[[139 151 137 119 139]
 [134 129 143 147 145]
 [127 131 121 123 124]] 134

[129 146 140 107 122 139 143] 139

[133 132 154 136 150] 136

[149 151 134 147 141] 147

[122 117 106 120 109] 117

[115 123 117 150 133] 123

[152 123 137 147 139] 139

[123 121 150 141 142] 141
---
{"in": [[149, 106, 134, 152, 108], [137, 100, 126, 140, 122], [121, 136, 123, 122, 111]], "out": 121}
{"in": [[111, 121, 102, 132, 151], [121, 103, 144, 104, 118], [131, 151, 109, 150, 142]], "out": 131}
{"in": [[133, 151, 139, 114, 134], [118, 137, 137, 116, 133], [148, 154, 155, 102, 132]], "out": 148}
{"in": [[142, 130, 116, 143, 150], [147, 148, 129, 157, 128], [119, 108, 129, 134, 141]], "out": 119}
{"in": [[143, 137, 122, 109, 131], [129, 123, 119, 130, 134], [139, 130, 134, 109, 105]], "out": 139}
{"in": [[99, 128, 120, 101, 141], [129, 126, 120, 130, 106], [129, 124, 120, 130, 115]], "out": 129}
{"in": [[127, 103, 156, 117, 146], [108, 106, 151, 125, 153], [131, 157, 103, 156, 131]], "out": 131}
---
114	139	106	152	114	121
143	104	119	114	144	108
156	107	153	128	135	151
-> 128

113	150	109	155	144
119	102	121	118	120
106	129	125	145	116
-> 125

125	118	137	125	105	129	127
141	135	115	131	140	123	138
110	126	140	126	130	135	114
-> 130

141	115	125	129
135	131	130	105
124	110	114	131
-> 110

104	128	149	128	108
104	126	125	123	148
104	127	124	128	150
-> 124

136	127	130	129	149
119	124	111	134	127
133	142	124	144	118
-> 124

107	110	116	151	125	104	147
133	124	129	140	114	135	121
131	122	128	142	116	133	124
-> 116

120	140	116	126
127	112	135	137
139	134	150	120
-> 134

124	116	110	135	119	104
116	111	129	117	136	133
127	107	105	141	104	121
-> 141

115	114	98	147	136
130	126	130	120	138
137	145	155	121	106
-> 155
---
[[129 127 129 125 125 131]
 [116 147 110 124 123 132]
 [128 129 127 104 104 152]] yields 124

[[127 127 152 132 128]
 [127 128 138 132 128]
 [126 126 151 105 127]] yields 138

[[147 121 130 129 129]
 [140 121 130 129 130]
 [150 117 112 120 112]] yields 130

[[109 139 140 132 126 134]
 [117 134 134 129 121 151]
 [106 139 139 133 129 126]] yields 129

[[136 152 113 113 148 139 135]
 [119 109 137 133 108 126 131]
 [104 127 127 122 104 126 155]] yields 108

[[118 134 114 139 117 145]
 [143 110 144 124 128 107]
 [149 127 132  98 129 113]] yields 124
---
[[133 127 127 117 115 116 137]
 [130 119 131 130 103 137 126]
 [135 115 139 125 130 130 126]] -> 130

[[130 137 144 125 120 128]
 [106 128 142 140 123 122]] -> 140

[[129 151 125 120]
 [134 125 129 125]
 [143 116 132 139]] -> 116

[102 148 133 118 124] -> 133

[[135 131 121 133 109]
 [132 106 139 151 115]] -> 139

[[138 131 155 131 128 126]
 [137 130 154 139 127 125]
 [138 131 155 134 127 125]] -> 134
---
137  117  124  138
148  122  133  125
155  107  116  140
--> 107

124  130  137  132  115
134  131  134  100  129
126  120  129  151  137
--> 129

127  115  151  134  145  141
123  123  156  134  156  147
128  113  151  134  144  140
--> 134

133  105  130  135
113  122  109  124
121  128  112  117
--> 128

136  131  132  128  131
125  153  141  125  138
117  144  128  122  133
--> 128

147  129  119  122  128  107
156  119  135  119  106  100
157  130  137  134  109  103
--> 134

100  111  152  157  157  100  105
135  108  143  144  109  153  113
121  141  120  115  148  136  140
--> 148

123  120  135  128  133  127
123  135  127  122  131  125
128  106  112  136  141  118
--> 136
---
[[122, 136, 153, 144], [114, 121, 129, 128]] yields 114
[[113, 106, 129, 120, 146, 121, 130], [137, 143, 134, 132, 118, 141, 123], [124, 129, 114, 140, 136, 122, 130]] yields 137
[[110, 118, 112, 105, 139, 117, 121], [106, 109, 143, 121, 141, 125, 117], [141, 109, 127, 135, 148, 118, 127]] yields 106
[[137, 137, 128, 157], [132, 133, 113, 141], [140, 120, 155, 137]] yields 132
[[143, 126, 131, 121, 100, 126], [139, 137, 124, 137, 134, 126]] yields 139
[[107, 109, 143, 122, 108, 143, 148], [108, 109, 143, 125, 108, 143, 147], [109, 141, 119, 149, 107, 111, 134]] yields 108
[[121, 107, 147, 109, 127], [100, 129, 156, 106, 111]] yields 100
[[129, 112, 158, 124, 115], [129, 149, 118, 117, 129], [125, 136, 120, 124, 136]] yields 129
[[128, 127, 125, 123, 125, 131, 123], [144, 129, 128, 136, 128, 137, 152]] yields 144
